Below are the code and all the weights of a small trained network. Each question names an input and a target symbol and asks about switching units off, where a switched-off unit gives its printed mean instead of its output.

import numpy as np


def w(rows, s, z=0):
    codes = np.array(rows[::2]) - 128.0
    scale = np.full(codes.shape[1], s)
    scale[-1] = z or s
    return codes * scale


def f(y):
    return np.maximum(y, 0)


def softmax(a):
    e = np.exp(a - a.max(-1, keepdims=True))
    return e / e.sum(-1, keepdims=True)


def log_softmax(a):
    a = a - a.max(-1, keepdims=True)
    return a - np.log(np.exp(a).sum(-1, keepdims=True))


def net(x, mask):
    ids = ['ΓΣαβεζηλξπτφω'.index(c) for c in x.split()]
    T = len(ids)
    res = E[ids] + P[:T]
    q, k, v = (res @ M[0].T for M in (Q, K, V))
    z = softmax(np.where(np.tri(T) > 0, q @ k.T / 3**0.5, -1e9)) @ v
    res = res + np.where(mask[0], z, O[0][:, -1]) @ O[0][:, :-1]
    y = f(res @ A[0][:, :-1].T + A[0][:, -1])
    res = res + np.where(mask[1:9], y, B[0][:, -1]) @ B[0][:, :-1]
    return log_softmax(res[-1] @ U[:, :-1].T + U[:, -1])


Q, K, V, O, A, B = {}, {}, {}, {}, {}, {}
E = w([
[156,117,134],'Γ',
[125,72,138],'Σ',
[127,63,145],'α',
[127,52,155],'β',
[5,105,125],'ε',
[173,127,118],'ζ',
[127,65,144],'η',
[174,121,121],'λ',
[222,123,103],'ξ',
[125,176,112],'π',
[114,36,43],'τ',
[175,163,162],'φ',
[114,162,5],'ω',
],0.02)
P = w([
[209,66,173],'0',
[254,109,151],'1',
[254,120,144],'2',
[239,122,132],'3',
[228,117,143],'4',
[210,119,140],'5',
[212,125,128],'6',
[197,123,134],'7',
[204,121,132],'8',
[200,122,123],'9',
[156,127,102],'10',
[194,115,140],'11',
[234,115,136],'12',
],0.0068)
Q[0] = w([
[41,176,106],'H0',
[90,53,255],'H0',
[207,79,148],'H0',
],0.0094)
K[0] = w([
[244,93,146],'H0',
[69,66,83],'H0',
[82,193,134],'H0',
],0.011)
V[0] = w([
[111,15,246],'H0',
[203,4,146],'H0',
[122,84,3],'H0',
],0.0066)
O[0] = w([
[136,19,200,133],'H0',
[185,127,122,253],'H0',
[123,107,1,206],'H0',
],0.0081,0.0041)
A[0] = w([
[119,148,201,203],'N0',
[68,86,215,250],'N1',
[179,114,40,104],'N2',
[146,173,217,111],'N3',
[178,78,86,139],'N4',
[150,135,143,253],'N5',
[146,254,199,204],'N6',
[55,79,91,160],'N7',
],0.01,0.0068)
B[0] = w([
[55,192,106,161],'N0',
[154,248,85,188],'N1',
[172,68,127,245],'N2',
[112,100,197,146],'N3',
[70,93,254,254],'N4',
[74,173,81,235],'N5',
[8,38,170,181],'N6',
[169,224,161,175],'N7',
],0.0088,0.009)
U = w([
[163,134,160,33],'Γ',
[166,137,164,16],'Σ',
[172,141,175,19],'α',
[182,148,191,1],'β',
[167,185,129,102],'ε',
[156,108,153,49],'ζ',
[177,142,176,74],'η',
[179,118,160,74],'λ',
[239,125,178,120],'ξ',
[85,92,98,131],'π',
[131,10,132,56],'τ',
[91,84,183,221],'φ',
[122,67,15,233],'ω',
],0.011,0.0043)

Each question gives the input, a string of symbols that net reads in full, and the target symbol t.
The units are the heads (3 rows each of Q, K, V and O) and the neurons (one row each of A and B). Each row of codes is followed by its name. A weight is (code - 128) times the scale printed after its matrix; where a second scale follows, it is the last column's (O, A, B and U).
mask holds one flag per unit, heads first, then neurons. A switched-off unit (its flag False) gives its mean, the last column of its rows in O or B, instead of its output. The means were averaged over made-up inputs and are rounded, as every weight is.
A unit's drop is (log p(t) with every unit on - log p(t) with that unit switched off) / (log p(t) with every unit on - log p(t) with every unit switched off).
The circuit of an input: a set's keep is (log p(t) with only the set's units on - log p(t) with every unit switched off) / (log p(t) with every unit on - log p(t) with every unit switched off). Starting from all 9 units, units are removed one at a time, each time the one whose removal leaves the highest keep (on an exact tie, the one counted first), for as long as the keep stays at least 0.8.
units of the circuit, in order: the units of the circuit, biggest drop first
top k neurons: the k neurons with the biggest drops, biggest first
drop of u: that unit's drop, to one decimal
input τ ω λ φ, target ω: units of the circuit, in order => [H0; N4; N6]
input ω Γ τ Σ π π τ τ τ π ω λ, target ω: units of the circuit, in order => [H0; N7]
input π ζ λ λ ζ ζ ω ω ω τ Γ, target ω: top 2 neurons => [N4; N7]
input τ ξ η, target τ: units of the circuit, in order => [H0; N1]
input λ Σ π ω φ Σ φ ξ φ φ τ ε, target ε: top neuron => [N7]
input ω α φ φ ω ε τ ε φ π, target φ: top 2 neurons => [N6; N1]
input φ ω λ Σ α τ α π ω τ ζ, target ω: units of the circuit, in order => [H0; N7; N4]
input Σ Σ β ξ ω Γ, target ω: units of the circuit, in order => [H0; N7]
input ω ω λ, target ω: drop of N4 => 0.0
input Σ φ α λ η ω τ φ ε, target ε: drop of H0 => -0.1
input φ α ω λ β, target ω: drop of H0 => 0.9
